Here is a tiny trained network, its code and every weight. The questions are about switching its units off for an input and a class, where a switched-off unit gives its printed mean instead of its output.

import numpy as np


def w(rows, s, z=0):
    codes = np.array(rows[::2]) - 128.0
    scale = np.full(codes.shape[1], s)
    scale[-1] = z or s
    return codes * scale


def norm(h):
    return h / np.sqrt((h * h).mean(-1, keepdims=True) + 1e-5)


def f(y):
    return y / 2 * (1 + np.tanh(0.7978845608 * (y + 0.044715 * y**3)))


def log_softmax(a):
    a = a - a.max(-1, keepdims=True)
    return a - np.log(np.exp(a).sum(-1, keepdims=True))


def net(x, mask):
    res = np.array(x, float).reshape(1, 5) / 4 @ E
    u = 0
    for l in range(3):
        y = f(norm(res) @ A[l][:, :-1].T + A[l][:, -1])
        res = res + np.where(mask[u : u + 5], y, B[l][:, -1]) @ B[l][:, :-1]
        u += 5
    return log_softmax(norm(res)[-1] @ U[:, :-1].T + U[:, -1])


A, B = {}, {}
E = w([
[1,220,161,119,163],'x0',
[87,186,3,90,9],'x1',
[130,133,133,127,120],'x2',
[212,205,137,27,172],'x3',
[104,100,218,52,44],'x4',
],0.0045)
A[0] = w([
[105,63,34,160,225,112],'0.n0',
[120,75,216,93,53,43],'0.n1',
[103,156,81,111,29,74],'0.n2',
[90,113,39,108,68,254],'0.n3',
[163,126,255,190,168,84],'0.n4',
],0.006,0.0039)
B[0] = w([
[162,197,234,159,59,158],'0.n0',
[159,141,183,174,133,142],'0.n1',
[107,66,78,111,209,166],'0.n2',
[115,67,162,78,222,255],'0.n3',
[52,32,1,22,212,170],'0.n4',
],0.0068,0.0045)
A[1] = w([
[140,84,203,162,203,92],'1.n0',
[91,160,19,78,16,30],'1.n1',
[166,191,1,252,193,212],'1.n2',
[225,250,140,97,144,4],'1.n3',
[93,80,182,36,31,149],'1.n4',
],0.0075,0.0017)
B[1] = w([
[66,101,68,38,102,225],'1.n0',
[122,6,125,109,251,152],'1.n1',
[101,70,254,106,162,253],'1.n2',
[126,136,132,81,68,208],'1.n3',
[131,132,209,175,190,237],'1.n4',
],0.0085,0.0031)
A[2] = w([
[231,51,142,135,108,94],'2.n0',
[51,180,159,126,157,133],'2.n1',
[38,34,127,253,86,115],'2.n2',
[27,70,198,63,142,252],'2.n3',
[209,6,109,145,109,108],'2.n4',
],0.0063,0.0039)
B[2] = w([
[32,192,91,165,96,142],'2.n0',
[110,137,70,142,89,149],'2.n1',
[172,179,150,9,143,155],'2.n2',
[172,140,107,176,109,246],'2.n3',
[103,175,97,153,145,152],'2.n4',
],0.013,0.012)
U = w([
[115,33,92,89,197,192],'0',
[179,125,223,168,136,169],'1',
[185,146,101,138,113,243],'2',
[179,173,146,6,118,69],'3',
[94,201,83,169,105,107],'4',
[112,86,124,133,93,60],'5',
[63,45,138,115,57,1],'6',
],0.014,0.0071)

Each question gives the input, the list of numbers given to net, and the class t.
The units are the neurons (one row each of A and B). Each row of codes is followed by its name. A weight is (code - 128) times the scale printed after its matrix; where a second scale follows, it is the last column's (A, B and U).
mask holds one flag per neuron, layer by layer. A switched-off neuron (its flag False) gives its mean, the last column of its row in B, instead of its output. The means were averaged over made-up inputs and are rounded, as every weight is.
A unit's drop is (log p(t) with every unit on - log p(t) with that unit switched off) / (log p(t) with every unit on - log p(t) with every unit switched off).
The circuit of an input: a set's keep is (log p(t) with only the set's units on - log p(t) with every unit switched off) / (log p(t) with every unit on - log p(t) with every unit switched off). Starting from the 12 units with the biggest drops (on a tie, the unit counted first), units are removed one at a time, each time the one whose removal leaves the highest keep (on an exact tie, the one counted first), for as long as the keep stays at least 0.8.
units of the circuit, in order: the units of the circuit, biggest drop first
most important unit: the unit with the biggest drop
top k neurons: the k neurons with the biggest drops, biggest first
k most important neurons of layer l: the k neurons of layer l with the biggest drops, biggest first
input [2,-1,-5,6,-7], class 1: top neuron -> [1.n2]
input [4,-4,-4,1,-8], class 1: top 3 neurons -> [1.n2, 0.n3, 0.n0]
input [5,-1,-1,5,-7], class 1: units of the circuit, in order -> [1.n2, 0.n3]
input [-5,-4,2,-4,-1], class 4: units of the circuit, in order -> [2.n4, 2.n0]
input [-5,-1,-3,-3,8], class 1: top 2 neurons -> [1.n4, 2.n1]
input [-6,-7,5,4,1], class 0: top 2 neurons -> [0.n4, 2.n3]
input [4,-6,7,0,6], class 2: top 3 neurons -> [2.n3, 0.n3, 1.n2]
input [-6,-5,1,-7,5], class 3: 2 most important neurons of layer 0 -> [0.n3, 0.n2]
input [8,8,0,8,-8], class 0: top 2 neurons -> [1.n1, 2.n2]
input [7,7,5,-5,7], class 0: top 2 neurons -> [1.n1, 0.n0]
input [-6,-4,4,-7,1], class 3: units of the circuit, in order -> [2.n2, 0.n3]
input [-7,7,1,-3,8], class 1: top 2 neurons -> [1.n4, 0.n4]
input [0,1,6,8,-8], class 1: top 3 neurons -> [1.n2, 2.n2, 1.n0]
input [-5,5,-4,-6,8], class 1: most important unit -> 1.n4
input [-3,7,-6,7,-8], class 1: 2 most important neurons of layer 0 -> [0.n4, 0.n0]
input [-3,4,-6,8,-7], class 3: units of the circuit, in order -> [1.n3, 2.n3]
input [4,-1,-5,-8,-5], class 3: top 2 neurons -> [2.n2, 1.n4]
input [7,-3,1,6,6], class 4: units of the circuit, in order -> [2.n2, 0.n3]
input [8,-5,0,-6,5], class 4: top 2 neurons -> [2.n1, 1.n2]
input [-1,0,-4,-5,-4], class 3: top 2 neurons -> [2.n2, 0.n0]
input [5,8,6,3,-4], class 0: units of the circuit, in order -> [1.n1]
input [3,3,-4,5,7], class 1: units of the circuit, in order -> [1.n4, 2.n2]
input [8,-6,7,-4,3], class 4: 2 most important neurons of layer 0 -> [0.n3, 0.n2]
